Each row has a hidden value; after the row comes its band, the name of the range that the value falls in. Each part has its own.
[-136, -55, -49, 104, -116, -249, -38, -129, 101, 85, 256, -382, -40, 45, 112, -82, 135, 144, -264, -95, -80, 50, -141, 274, -113, 89, -118, -79, 335, -173, 129, 10, -10, 138, 74, -52, -139] : V
[-78, -122, -147, 29, -265, -184, 181, -151, 233, -200, 147, -338, -104, 188, 130, 114, 39, 313, -113, 67, -141, 44, -8, 93, 93, -196, -34, -304, -27, -130, 90, -211, -144, 4, -63, -120, -41] : V
[-66, -67, -71, -20, -353, -118, 78, -256, -75, -64, 209, -351, -144, 124, 118, 35, 128, 104, -173, -72, -91, 58, 69, 417, -228, -41, -120, -170, -22, -127, -60, 43, 34, -13, 247, -67, -196] : L
[-25, -54, 53, 85, 178, -76, -106, 187, 93, 234, 19, -5, 4, -28, -8, -226, 178, 39, -65, -215, 104, 53, 28, 55, -206, 13, 35, 98, 314, -94, 93, 61, 263, 61, -4, -42, 36] : Y
[-199, -19, -88, 71, -114, -230, -61, -163, 28, 67, 293, -460, -44, 53, 143, -52, 166, 104, -263, -88, -93, 50, -152, 326, -226, 142, -124, -55, 335, -149, 122, 96, 5, 134, 81, -11, -160] : V
[41, -68, -87, 15, 126, 58, 30, 196, 138, -54, -133, 108, -9, 110, 18, -70, 105, 183, 129, -56, 67, 16, 208, -119, -75, -216, 107, -60, -28, -60, 54, -86, 194, -86, -92, -67, 151] : X
[-122, -45, -52, 81, 36, -134, -68, 23, 55, 100, 134, -225, -21, 42, 79, -127, 186, 103, -133, -143, 9, 44, -37, 184, -225, 47, -30, 1, 287, -119, 110, 72, 147, 66, 28, -26, -51] : Y
[119, -214, 155, -54, 54, -11, 266, 308, 397, 55, -169, 177, -141, 70, -62, 12, 19, 132, 140, -50, 136, 151, 167, -369, 163, -458, 273, -161, -137, 55, 33, -295, 136, -84, -392, -148, 262] : W
[181, -36, 317, -161, 101, 63, 70, 116, 74, 289, -66, 163, -117, -107, -30, 11, -49, -242, 16, 6, 157, 210, 126, -215, 9, -143, 155, 46, -8, 74, -46, -27, 129, 59, -215, 16, 196] : E
[-11, 25, 127, -19, 74, -140, -77, -15, 118, 264, 147, -159, -16, -94, 25, -56, 18, -76, -176, -31, -5, 113, -99, -16, -42, 89, -14, 63, 307, -65, 95, 24, -2, 191, -107, -2, 32] : W
[88, 90, 69, -201, -119, 70, 11, -177, -115, 62, 65, -84, -91, -18, 54, 125, -49, -161, -27, 96, -40, 113, 153, 54, -138, -23, -14, -14, -120, 5, -102, 78, -7, 36, 42, 31, 27] : T
[129, -73, -241, 29, -78, 48, 124, -8, 206, -345, -148, 75, 3, 233, 85, 78, -45, 397, 130, 159, -87, -47, 269, -142, 231, -330, 9, -289, -240, -157, 58, -308, -71, -115, -22, -121, 138] : X
[25, -94, 144, 129, 126, -135, -114, 170, 105, 335, 51, 15, -12, -70, -38, -298, 176, 22, -154, -283, 124, 68, 2, 130, -159, 34, -8, 106, 384, -138, 77, 38, 274, 100, 83, -79, -19] : Y
[85, 56, 8, -205, 102, 128, 79, 107, 137, -12, -120, 94, -43, 22, -8, 143, -64, -28, 185, 130, 5, 91, 201, -340, -13, -225, 176, -28, -193, 82, -12, -71, 18, -34, -290, -9, 254] : W
[8, 154, -283, -17, 187, 150, -193, -37, -134, -174, -67, 7, 122, 105, 134, -8, 45, 127, 101, 127, -60, -71, 209, 4, -169, 55, -65, 18, 23, -127, 76, 93, 73, -14, 98, 77, 98] : F
[163, -122, 151, 138, 191, -13, -98, 265, 88, 278, -121, 268, 4, -40, -68, -335, 147, 54, -31, -269, 196, 48, 171, 34, -79, -82, 34, 91, 246, -149, 37, -32, 358, 15, 119, -94, 69] : X
[24, -73, -38, 71, -8, -144, 24, 40, 271, 26, 42, -87, -3, 56, 21, -59, 24, 220, -83, -21, -49, 29, 6, -61, 111, -115, -6, -110, 147, -144, 120, -180, -34, 73, -77, -115, 55] : V
[121, -217, 187, -37, 40, -6, 223, 309, 316, 123, -157, 193, -147, 45, -79, -58, 71, 84, 111, -138, 171, 149, 188, -250, 54, -408, 245, -105, -95, 39, -3, -219, 228, -93, -272, -149, 206] : L
[-27, -42, -70, 150, 151, -87, -122, 60, 61, 62, 42, -71, 48, 51, 99, -181, 135, 157, -107, -79, 41, 10, 11, 99, -67, 49, -58, -6, 319, -181, 159, -2, 137, 79, 50, -8, 13] : F
[-17, 104, -72, -110, 19, 8, -67, -59, 20, 29, 61, -126, 4, 5, 39, 55, 9, -3, -4, 50, -81, 34, 78, -24, -156, 12, -3, 22, 35, -37, 19, 58, -7, 59, -38, 3, 57] : L
[3, 59, 255, -72, -26, -144, -107, -213, -100, 366, 272, -270, -77, -159, 101, -19, -4, -294, -316, 8, 19, 193, -154, 191, -117, 246, -103, 91, 355, -53, 33, 165, -26, 264, 21, 98, -70] : E
[76, -5, 253, -108, 150, 17, -30, 149, 34, 347, -4, 77, -78, -127, -46, -85, 55, -224, -22, -116, 147, 168, 76, -92, -175, -31, 119, 139, 145, 48, -19, 90, 218, 78, -136, 12, 120] : T
[3, 60, -15, -213, -180, 19, 115, -252, -27, -105, 121, -253, -121, 68, 149, 273, -83, -65, -37, 241, -103, 131, 71, -11, -20, -83, 4, -160, -171, 26, -30, -11, -163, 38, -122, 52, 51] : E
[-18, -71, 201, -71, -78, -131, 91, -93, 70, 195, 178, -235, -149, -31, 98, 53, 25, -125, -190, 15, 43, 204, -81, 53, -30, -23, 28, -69, 157, -2, 41, -2, -3, 129, -153, 22, 8] : E
[102, -9, 202, -144, 0, -16, 84, -47, 93, 158, 47, -44, -105, -52, 55, 107, -85, -149, -65, 119, 40, 186, 29, -155, 82, -86, 71, -49, 14, 31, 10, -61, -50, 107, -215, 28, 135] : E
[239, -38, -120, 11, 92, 191, 3, 121, 26, -170, -270, 338, 29, 143, 20, -68, 2, 214, 198, 44, 64, -34, 405, -123, 69, -269, 38, -105, -213, -128, -21, -161, 172, -144, 101, -69, 179] : F
[52, 120, -82, -120, 261, 121, -93, 197, 134, 48, -139, 144, 78, -14, -49, -1, -8, 29, 190, 40, -8, 1, 185, -323, -107, -97, 129, 100, -14, 12, 48, 0, 92, 2, -202, -15, 247] : V
[33, -48, -96, 24, 225, 46, 9, 257, 234, -38, -157, 134, 35, 89, 5, -66, 69, 206, 152, -14, 56, 9, 166, -266, 8, -216, 140, -40, 29, -51, 116, -132, 143, -48, -216, -63, 224] : X
[-49, 117, 93, -212, -84, 25, -36, -247, -231, 131, 202, -286, -114, -49, 144, 145, 18, -287, -128, 97, -20, 167, 15, 177, -297, 139, -34, 39, 41, 44, -60, 242, 9, 103, 7, 137, -33] : E
[-60, -91, -88, 16, -66, -33, 57, 38, 45, -51, 29, -127, -81, 128, 69, -46, 169, 158, -1, -109, 22, 42, 129, 145, -212, -141, 31, -101, 10, -74, 19, 3, 182, -72, 35, -66, -12] : Y
[68, 100, -60, -54, 169, 16, -109, 89, 165, 76, -51, 60, 83, -28, -34, -29, -38, 70, 53, 42, -60, -3, 98, -221, 3, -34, 29, 60, 89, -70, 77, -53, -8, 79, -110, -41, 162] : V
[-100, 0, -159, 53, 68, -31, -78, 7, -8, -45, 63, -168, 11, 101, 118, -70, 160, 143, -36, -49, -8, 3, 59, 137, -224, 15, -28, -28, 164, -113, 101, 71, 136, 5, 42, 5, -3] : X
[-177, 11, 109, -2, -118, -207, -110, -210, -151, 289, 361, -463, -107, -70, 125, -83, 187, -170, -341, -160, -7, 140, -172, 451, -392, 263, -129, 75, 404, -82, 34, 273, 109, 185, 154, 58, -217] : W

Part 2:
[-121, 78, 391, -168, -22, 214, -75, -82, 55, 111, -19, -45, 451, -22, 68, 324, -45, 35, -184, -72, 307, 127, 260, 101, 216, 227, 206, 63, 14, -112, -234, -347, -40, -39, 186, 179, 106] : j716
[39, -77, -75, -211, -358, 67, 18, -126, -211, 285, 6, -235, 107, 69, 191, 86, -148, 142, -12, -142, 155, 78, 182, 122, 51, 83, 136, -2, -89, -18, -80, 111, 76, -141, -100, 58, 269] : j716
[69, -41, -2, 94, 117, 85, -64, 293, -53, -272, -47, 103, -142, -51, 41, 136, 163, -46, -79, -396, -28, -151, 84, -248, -23, 189, 149, -50, -104, 41, 4, 27, -66, 51, 6, -12, -136] : j480
[-68, -41, -179, -389, -345, 75, -85, 272, -70, -56, -101, 1, 34, -49, 136, 190, -125, -165, 130, -238, -13, 57, 302, -77, 184, 142, 131, 3, -54, -63, -68, 240, 4, -45, -156, -114, 68] : j390
[-16, 94, -210, -698, -570, 111, -2, 341, -87, -15, 85, -149, -12, -231, 89, 205, 84, -288, 158, -132, 5, 299, 267, 151, 81, 381, 329, 88, 65, -243, 82, 232, 44, 62, -252, -105, -124] : j480
[-16, -157, -163, -151, -206, 34, -100, 160, -64, 31, -154, -18, 84, 70, 192, 117, -210, -39, 35, -300, 1, -82, 257, -177, 152, -31, -16, -64, -107, 62, -110, 242, 5, -138, -92, -94, 202] : j28
[57, -159, -143, -45, -169, 28, -56, 79, -123, 102, -128, -90, 71, 87, 190, 70, -170, 62, -19, -300, 36, -108, 191, -156, 77, -31, 11, -89, -124, 81, -90, 191, 4, -129, -85, -58, 232] : j185
[-60, -68, 104, -35, 148, -195, -240, -46, 286, -107, 106, 121, -85, 31, 136, -272, -202, -155, -178, -81, -238, 200, -50, 180, -119, -321, -288, 66, 287, 178, 186, -35, 39, -148, 167, 87, -221] : j185
[-87, 136, 188, -113, 59, -215, -139, -159, 167, -72, 71, 89, -64, -10, -18, -352, -336, -42, -86, 127, -260, 342, -82, 410, -125, -325, -67, 38, 320, 120, 184, -187, 14, -12, 121, 219, -140] : j798
[-64, 69, -199, -598, -498, 114, -50, 321, -112, -65, -9, -51, -35, -163, 117, 221, -11, -230, 180, -168, -10, 210, 299, 80, 166, 327, 284, 69, 5, -188, 6, 204, 21, 35, -230, -119, -70] : j480
[5, -72, 91, 40, 139, -135, -200, -56, 170, -66, 94, 69, -115, 35, 159, -209, -108, -58, -194, -142, -160, 123, -57, 132, -119, -207, -200, 47, 201, 155, 159, -73, 30, -128, 141, 78, -194] : j185
[-85, 231, 178, -179, -6, -216, -105, -160, 88, -77, 50, 76, -106, -53, -62, -379, -357, -7, -34, 196, -282, 405, -91, 505, -115, -278, 50, 32, 334, 72, 206, -246, -2, 62, 66, 232, -147] : j798
[93, -89, -47, 74, 33, 54, -71, 191, -83, -98, -77, 8, -61, 5, 118, 84, 48, 23, -92, -358, -1, -136, 98, -204, 0, 91, 80, -72, -93, 64, -11, 44, -46, -19, -16, -34, -6] : j28
[97, 90, -129, -478, -518, 91, 41, 53, -229, 259, 43, -307, 65, -124, 150, 82, -16, 17, 33, -63, 104, 261, 170, 264, 39, 275, 330, 20, 47, -182, 55, 27, 33, 26, -212, -27, 68] : j185
[271, -38, 126, 280, 226, 59, 181, 243, -5, -70, 3, -196, 226, -82, -188, 57, 241, 44, -245, -351, 91, -196, -25, -328, -280, 80, 254, -234, -102, 69, 3, 16, -102, 127, 57, 169, 106] : j28
[-178, 5, 50, -223, 89, -194, -281, 159, 345, -340, 71, 285, -162, -56, 60, -209, -218, -352, -28, -73, -354, 259, 29, 149, -37, -263, -237, 102, 314, 121, 197, 57, 19, -74, 115, 33, -345] : j390
[-272, 83, 274, -356, -4, 244, -202, 337, 211, -285, -116, 245, 341, -132, 40, 482, -2, -307, -24, -211, 143, 78, 412, -139, 380, 320, 177, 95, 14, -153, -254, -176, -94, 27, 136, -7, -124] : j480
[-119, 58, 369, -115, 18, 212, -94, -40, 54, 80, -94, -7, 456, -5, 74, 331, -89, 43, -174, -113, 284, 57, 282, 20, 256, 189, 184, 24, -16, -83, -268, -341, -69, -33, 179, 141, 139] : j798
[21, -95, 108, 63, 89, -126, -135, -195, 107, 35, 173, -14, -117, 77, 158, -219, -87, 30, -210, -112, -82, 146, -85, 209, -185, -189, -175, 68, 158, 160, 155, -47, 83, -169, 147, 166, -116] : j716
[-17, -82, 72, -17, 118, -144, -220, -26, 218, -78, 107, 77, -103, 24, 170, -212, -120, -114, -188, -136, -179, 153, -40, 137, -113, -221, -234, 64, 232, 147, 175, -35, 38, -141, 136, 55, -220] : j185
[142, -66, -7, 160, 102, 62, -57, 165, -113, -99, -60, -5, -105, -2, 108, 62, 110, 83, -138, -370, 9, -156, 39, -191, -43, 126, 117, -78, -90, 68, 18, -39, -63, 13, 3, -12, -47] : j28
[-115, 290, 206, -203, -26, -206, -95, -185, 51, -83, 14, 96, -106, -53, -88, -375, -407, 28, -1, 245, -283, 430, -78, 559, -78, -266, 110, 34, 330, 52, 187, -308, -18, 99, 58, 250, -123] : j798
[-107, 371, 229, -225, -52, -193, -26, -142, 2, -93, -50, 76, -30, -95, -191, -361, -445, 48, 45, 290, -279, 434, -54, 553, -61, -248, 241, -26, 310, 19, 151, -343, -62, 189, 20, 280, -52] : j798
[-23, -124, -173, -156, -162, 70, -103, 285, -68, -147, -104, 69, -66, 7, 155, 179, -51, -114, 65, -367, -29, -99, 241, -229, 124, 113, 56, -25, -129, 28, -73, 255, -4, -73, -103, -113, 32] : j480
[268, -31, 137, 279, 234, 45, 186, 232, 5, -68, 3, -198, 244, -81, -209, 38, 216, 43, -244, -330, 79, -183, -33, -312, -289, 49, 254, -239, -89, 73, 7, 13, -100, 133, 62, 184, 120] : j28
[30, -69, -2, 37, 120, -7, -144, 222, 68, -240, 10, 122, -161, -35, 101, 11, 74, -115, -107, -327, -112, -41, 40, -134, -51, 41, -20, -1, 31, 81, 86, 35, -32, -24, 51, -17, -210] : j390
[83, -88, -55, 65, 27, 53, -84, 189, -83, -105, -81, 22, -80, 10, 131, 81, 37, 19, -84, -363, -11, -133, 99, -195, 12, 91, 69, -62, -89, 65, -9, 45, -46, -25, -19, -44, -18] : j28
[-127, -27, 115, -216, -83, 157, -160, 177, 57, -39, -159, 73, 292, -15, 144, 303, -130, -103, -47, -228, 127, -1, 335, -125, 295, 140, 84, 6, -34, -52, -213, -75, -63, -60, 55, -39, 86] : j28
[-127, 65, 391, -159, -17, 206, -79, -94, 64, 111, -14, -38, 443, -17, 71, 317, -53, 32, -185, -74, 305, 125, 256, 103, 211, 213, 188, 65, 13, -98, -237, -337, -34, -50, 192, 185, 111] : j716
[328, 0, 221, 352, 177, 41, 336, -38, -112, 146, 102, -382, 312, -24, -271, -26, 205, 245, -291, -217, 202, -133, -113, -144, -418, 31, 355, -253, -138, 79, -7, -35, -45, 113, 78, 373, 299] : j716
[147, -107, -43, 111, -71, 35, 24, -43, -195, 150, -52, -168, 22, 86, 133, 10, -54, 206, -113, -271, 87, -108, 63, -76, -55, 14, 104, -100, -132, 89, -43, 48, 4, -78, -40, 59, 208] : j798
[41, -44, -25, 19, 50, 90, -73, 295, -48, -246, -55, 96, -113, -47, 65, 161, 127, -68, -51, -382, -21, -124, 122, -236, 17, 191, 140, -37, -103, 24, -14, 60, -55, 30, -13, -31, -113] : j480
[-67, -31, 145, -64, 58, -201, -165, -232, 206, 3, 197, 38, -92, 60, 106, -310, -225, -59, -163, 23, -175, 292, -87, 352, -179, -308, -221, 104, 278, 161, 191, -53, 97, -167, 167, 210, -150] : j716
[24, -112, -93, -56, -85, 55, -96, 191, -62, -51, -118, 13, 15, 27, 156, 122, -75, -25, -21, -328, 4, -103, 192, -189, 97, 52, 40, -56, -95, 50, -71, 126, -28, -71, -46, -68, 77] : j28

Part 3:
[-113, -148, 155, 61, 247, -105, 120, -114, -170, -217, -5, 90, 206, -91, -137, -14, -44, 143, -260, 121, 108, 174, -20, -415, -154, 157, -183, 240, 1, 159, 84, -104, -26, -77, -293, -36, -98] : [38]
[-205, 54, 164, -57, 11, -91, -107, -233, -16, -19, -6, 13, 18, 99, -146, -120, 382, 257, -100, 8, 100, 97, -160, -198, -307, -2, 179, 90, -107, -154, 107, -32, 280, 47, -260, 8, 167] : [39]
[-192, -21, -146, 96, 169, -156, 76, 20, -139, 37, -5, 146, 39, -46, -77, 32, 15, 72, -241, 105, 144, 151, -4, -263, -43, 83, -12, 142, 44, 109, 7, -165, -2, 7, -105, 27, -87] : [38]
[-168, 73, -45, -58, -176, -283, -73, -189, -44, 21, 143, 96, -143, 136, -117, -230, 293, 339, 4, -38, -19, 139, -214, -107, -263, 83, 74, -5, -33, -163, -1, -128, 184, 74, -241, 12, 153] : [39]
[64, -27, 215, 3, -44, -251, -152, -123, -12, -65, 92, 42, 25, 8, -151, -189, 256, 282, -15, -15, 19, 33, -127, -106, -259, 179, -15, 22, -113, -111, 8, -140, 24, 77, -195, 44, 153] : [39]
[110, -94, 205, 54, 191, -130, 98, -165, -56, -226, 15, -45, 44, -202, 42, 24, -54, 56, -279, 148, 67, -44, -58, -125, -83, 99, -78, 117, -253, 80, 91, -128, -228, -69, -90, -48, -44] : [40]
[71, -8, 127, 3, 136, -174, -145, -159, -3, 82, 106, -63, 36, -35, -131, -21, 175, 108, -84, -31, 54, 13, -60, -99, -178, 114, 24, -6, -72, -56, 39, -246, 24, 86, -160, -20, 51] : [40]
[70, -7, 220, 171, -180, -116, -62, 52, 195, -138, -114, 16, 70, -168, -161, -91, 160, 55, -130, -30, 146, -92, -83, -39, -184, -64, 184, 130, -358, -80, -12, 51, 80, 197, 125, 84, 42] : [45]
[199, -23, 363, 12, 107, -128, -244, -275, 76, 19, 150, -207, 215, -44, -285, -43, 218, 184, -159, -138, 79, 27, -96, -215, -374, 94, -9, 78, -197, -103, 78, -307, 162, 217, -298, -87, 76] : [39]
[38, 201, -122, 95, -163, -103, -261, 163, 338, 609, 26, -96, -302, -8, -173, -9, 257, -438, 578, -375, -35, -94, 38, 581, 263, -282, 584, -422, 13, -155, -227, -1, 355, 360, 607, 105, 92] : [45]
[94, -21, -514, 193, 256, -203, 451, 292, -77, 215, 26, 111, -528, -384, 442, 220, -620, -730, 200, 148, -127, -119, 188, 644, 903, -91, 84, -355, 44, 408, -251, -61, -634, -182, 849, 44, -327] : [38]
[-15, -37, 175, -1, 299, 9, 65, -252, -15, -21, 21, -156, 64, -127, -52, 119, -14, -112, -160, 13, 69, 40, -16, -126, -45, -58, 74, 58, -115, 77, 109, -124, 55, -18, -100, -118, -85] : [37]
[102, 9, -65, 53, 126, -237, -68, 7, -8, 166, 84, 15, -157, -101, 34, 13, 60, -64, 36, 25, 6, -73, -1, 151, 93, 111, 74, -149, -41, 5, -54, -215, -181, 28, 131, 48, 17] : [40]
[-52, -94, 103, 83, 345, -36, 55, -56, -102, 22, -2, -4, 153, -122, -125, 94, -66, -105, -121, 31, 107, 121, 70, -212, 26, 60, -44, 93, 49, 181, 37, -141, 9, -9, -75, -35, -127] : [38]
[431, -12, 303, 121, -95, -288, -536, 89, 274, 368, 201, -128, 135, -38, -469, -148, 308, 4, 386, -405, -14, -80, 29, 154, -195, 181, 79, -241, -9, -176, -183, -322, 179, 456, 86, 87, 148] : [45]
[-196, -47, 98, 30, 175, -25, 226, -276, -103, -330, -80, -8, 104, -141, 37, 68, -2, 185, -580, 241, 193, 73, -140, -421, -256, -37, -3, 348, -307, 62, 217, -56, -25, -106, -296, -98, -93] : [37]
[612, 41, -108, 90, -13, -396, -191, -22, 198, 493, 477, -286, -274, -200, -95, 2, -265, -375, 419, -403, -257, -106, 37, 580, 287, 74, -30, -500, -20, 34, -304, -553, -225, 351, 394, -97, -103] : [47]
[-395, -4, -208, -97, -246, -338, 328, -51, -212, -225, 21, 405, -508, 111, 227, -364, 80, 203, 343, 166, -214, 163, -212, 200, 196, 83, 47, -151, 122, 1, -89, 283, -108, -312, 72, 114, 137] : [40]
[-124, 83, -22, 81, -38, 41, 365, -90, 98, -145, -139, -51, -316, -234, 255, 61, -159, -344, -72, 103, 18, -78, -90, 325, 300, -382, 362, -21, -391, 88, 6, 244, -43, -68, 461, -38, -90] : [47]
[-321, -70, 11, -38, 144, -58, 284, -155, -159, -186, -59, 143, -128, -29, 63, -59, -37, -18, 37, 129, -24, 171, -70, -97, 101, -34, 47, 49, 59, 133, 55, 158, 31, -224, -54, -26, -52] : [48]
[108, -4, 132, 24, 159, -141, -95, -177, 13, 53, 95, -113, 30, -93, -86, 31, 105, 44, -158, -11, 71, -16, -55, -79, -144, 64, 40, 14, -157, -27, 52, -248, -17, 86, -108, -49, 14] : [40]
[-149, 74, -552, 119, 185, -107, 478, 103, -58, 188, -8, 60, -512, -277, 400, 230, -469, -598, 27, 145, -56, -28, 69, 459, 692, -253, 232, -218, -27, 295, -131, -6, -341, -156, 644, -29, -302] : [48]
[-2, 3, 314, 26, 18, 12, 47, -196, 100, -124, -41, -119, 6, -112, -81, -46, 90, -79, 4, -52, 35, 7, -94, 40, -60, -164, 195, 31, -267, -17, 49, 89, 166, 60, 64, -52, 34] : [47]
[73, -74, 50, 61, 337, -83, 11, -42, -30, 127, 41, -63, 11, -165, -43, 131, -88, -231, 20, -6, 33, 3, 91, 22, 147, 54, 20, -76, 39, 149, -8, -178, -109, -8, 91, -33, -112] : [48]
[-332, -187, 140, -37, 336, 124, 663, -134, -234, -352, -135, 129, -246, -184, 252, -7, -455, -502, 382, 150, -200, 212, 56, 225, 636, -201, 15, -98, 149, 442, -13, 485, -111, -473, 323, -87, -210] : [38]
[76, -61, 154, -7, 50, -241, -9, -157, -59, -99, 123, 19, -43, -58, -51, -127, 69, 152, 0, 18, -43, 36, -100, -44, -102, 165, -83, -22, -81, -3, 2, -142, -99, -16, -134, -12, 54] : [40]
[-153, -104, 81, -12, 248, -96, 67, -44, -136, 71, 43, 109, -32, 6, -122, -59, -4, -120, 317, -50, -71, 189, 53, -15, 168, 85, -17, -116, 285, 153, -56, 17, 80, -99, -8, 9, -31] : [38]
[158, -155, 284, 94, 464, -40, -115, -31, -73, 132, 78, -97, 287, -140, -265, 109, -66, -183, 31, -90, 74, 102, 161, -175, 36, 159, -128, 4, 137, 208, -10, -258, 8, 78, -82, -44, -112] : [38]
[258, -64, 108, 67, 75, -280, -60, 179, 9, 123, 44, 105, -293, -153, 114, -120, 21, -240, 495, -4, -156, -170, 78, 538, 393, 177, 66, -395, 30, 59, -196, 5, -360, -64, 469, 161, 112] : [39]
[-296, 8, 59, -10, -9, -42, 339, -93, -93, -308, -189, 175, -295, -87, 270, -103, 51, -36, -8, 260, -3, -2, -127, 151, 186, -140, 226, 25, -216, 55, 60, 345, -94, -273, 202, 60, 68] : [39]
[180, -35, 131, 12, 157, -209, -143, -119, 8, 128, 158, -82, -22, -76, -107, -24, 81, -5, 75, -78, -24, -17, -15, 50, -43, 147, -12, -128, -25, -8, -27, -265, -69, 79, -39, -20, 32] : [40]
[-375, -1, -265, 56, 190, -22, 425, 24, -158, -30, -114, 180, -274, -118, 211, 75, -215, -301, 12, 180, 13, 139, 17, 102, 409, -174, 169, -16, 63, 249, -25, 173, -66, -223, 287, 8, -169] : [38]
[-57, -101, 94, 77, 286, -64, 103, -167, -118, -104, 53, -33, 224, -125, -157, 83, -112, 52, -347, 50, 135, 173, -9, -406, -156, 69, -140, 237, -48, 164, 88, -225, 27, 19, -273, -105, -166] : [38]
[38, -48, 506, 35, 33, 10, -129, -209, 109, -176, -63, -118, 228, -68, -254, -91, 270, 126, -95, -69, 122, 16, -95, -193, -324, -44, 129, 155, -277, -90, 107, 42, 262, 134, -169, -22, 112] : [47]
[129, -142, 240, 10, 325, -194, -298, -9, -75, 297, 199, 1, 193, 43, -400, -71, 134, -38, 419, -246, -63, 174, 129, -97, -18, 303, -151, -187, 404, 81, -105, -283, 139, 121, -162, 20, 30] : [38]
